Here is a tiny trained network, its code and every weight. The questions are about switching its units off for an input and a class, where a switched-off unit gives its printed mean instead of its output.

import numpy as np


def w(rows, s, z=0):
    codes = np.array(rows[::2]) - 128.0
    scale = np.full(codes.shape[1], s)
    scale[-1] = z or s
    return codes * scale


def norm(h):
    return h / np.sqrt((h * h).mean(-1, keepdims=True) + 1e-5)


def f(y):
    return np.maximum(y, 0)


def log_softmax(a):
    a = a - a.max(-1, keepdims=True)
    return a - np.log(np.exp(a).sum(-1, keepdims=True))


def net(x, mask):
    res = np.array(x, float).reshape(1, 5) / 4 @ E
    u = 0
    for l in range(2):
        y = f(norm(res) @ A[l][:, :-1].T + A[l][:, -1])
        res = res + np.where(mask[u : u + 3], y, B[l][:, -1]) @ B[l][:, :-1]
        u += 3
    return log_softmax(norm(res)[-1] @ U[:, :-1].T + U[:, -1])


A, B = {}, {}
E = w([
[46,183,153,172,156,236],'x0',
[13,174,143,34,145,70],'x1',
[120,139,162,93,3,143],'x2',
[99,177,35,193,140,103],'x3',
[103,37,114,156,108,149],'x4',
],0.011)
A[0] = w([
[128,128,243,25,180,158,2],'L0N0',
[4,157,223,43,46,153,54],'L0N1',
[44,44,130,148,158,83,61],'L0N2',
],0.024,0.0066)
B[0] = w([
[137,167,131,220,193,103,202],'L0N0',
[3,139,145,43,40,173,251],'L0N1',
[143,117,97,142,180,63,171],'L0N2',
],0.021,0.019)
A[1] = w([
[199,99,156,4,47,61,252],'L1N0',
[186,152,183,81,189,61,185],'L1N1',
[31,12,25,102,93,128,78],'L1N2',
],0.023,0.0039)
B[1] = w([
[183,181,248,73,24,146,224],'L1N0',
[167,5,111,155,58,68,213],'L1N1',
[176,30,142,215,162,114,252],'L1N2',
],0.013)
U = w([
[193,73,132,217,186,40,173],'0',
[92,178,139,249,176,196,168],'1',
[160,177,166,65,195,107,2],'2',
[18,157,170,29,72,115,143],'3',
[220,130,238,119,35,105,144],'4',
],0.015,0.0096)

Each question gives the input, the list of numbers given to net, and the class t.
The units are the neurons (one row each of A and B). Each row of codes is followed by its name. A weight is (code - 128) times the scale printed after its matrix; where a second scale follows, it is the last column's (A, B and U).
mask holds one flag per neuron, layer by layer. A switched-off neuron (its flag False) gives its mean, the last column of its row in B, instead of its output. The means were averaged over made-up inputs and are rounded, as every weight is.
A unit's drop is (log p(t) with every unit on - log p(t) with that unit switched off) / (log p(t) with every unit on - log p(t) with every unit switched off).
The circuit of an input: a set's keep is (log p(t) with only the set's units on - log p(t) with every unit switched off) / (log p(t) with every unit on - log p(t) with every unit switched off). Starting from all 6 units, units are removed one at a time, each time the one whose removal leaves the highest keep (on an exact tie, the one counted first), for as long as the keep stays at least 0.8.
units of the circuit, in order: the units of the circuit, biggest drop first
k most important neurons: the k neurons with the biggest drops, biggest first
top k neurons in layer l: the k neurons of layer l with the biggest drops, biggest first
drop of u: that unit's drop, to one decimal
input [-6,2,5,6,1], class 4: units of the circuit, in order -> (L0N0, L1N0, L0N1)
input [-7,6,7,6,1], class 4: 2 most important neurons -> (L1N0, L1N2)
input [-5,1,6,3,6], class 4: 2 most important neurons -> (L0N0, L1N0)
input [5,6,-7,-5,2], class 1: units of the circuit, in order -> (L0N0)
input [-8,4,-8,-3,5], class 0: 2 most important neurons -> (L0N2, L0N1)
input [8,-3,-7,-1,7], class 0: 2 most important neurons -> (L0N2, L0N0)
input [-7,2,5,7,-7], class 4: 2 most important neurons -> (L0N0, L0N1)
input [-1,1,2,3,-3], class 4: 3 most important neurons -> (L0N0, L0N1, L1N2)
input [8,3,1,7,4], class 1: 4 most important neurons -> (L1N2, L1N0, L1N1, L0N2)
input [-4,-1,-5,3,-3], class 0: 2 most important neurons -> (L0N1, L1N0)
input [8,7,-8,5,-6], class 1: 3 most important neurons -> (L0N1, L1N0, L1N1)
input [-2,2,-4,-7,-3], class 0: 3 most important neurons -> (L0N1, L0N0, L1N1)
input [1,-5,5,-8,1], class 1: units of the circuit, in order -> (L0N0, L1N0)
input [-2,-8,-5,0,-6], class 0: units of the circuit, in order -> (L0N1)
input [-6,3,6,6,-2], class 4: top 2 neurons in layer 1 -> (L1N2, L1N0)
input [5,-7,0,-5,4], class 1: top 2 neurons in layer 0 -> (L0N1, L0N2)
input [6,-5,2,-5,7], class 1: top 2 neurons in layer 1 -> (L1N0, L1N1)
input [4,3,2,8,3], class 1: top 2 neurons in layer 1 -> (L1N2, L1N1)
input [1,-2,1,-4,-1], class 1: drop of L0N0 -> 0.4
input [3,-3,0,1,6], class 0: drop of L0N0 -> 0.1
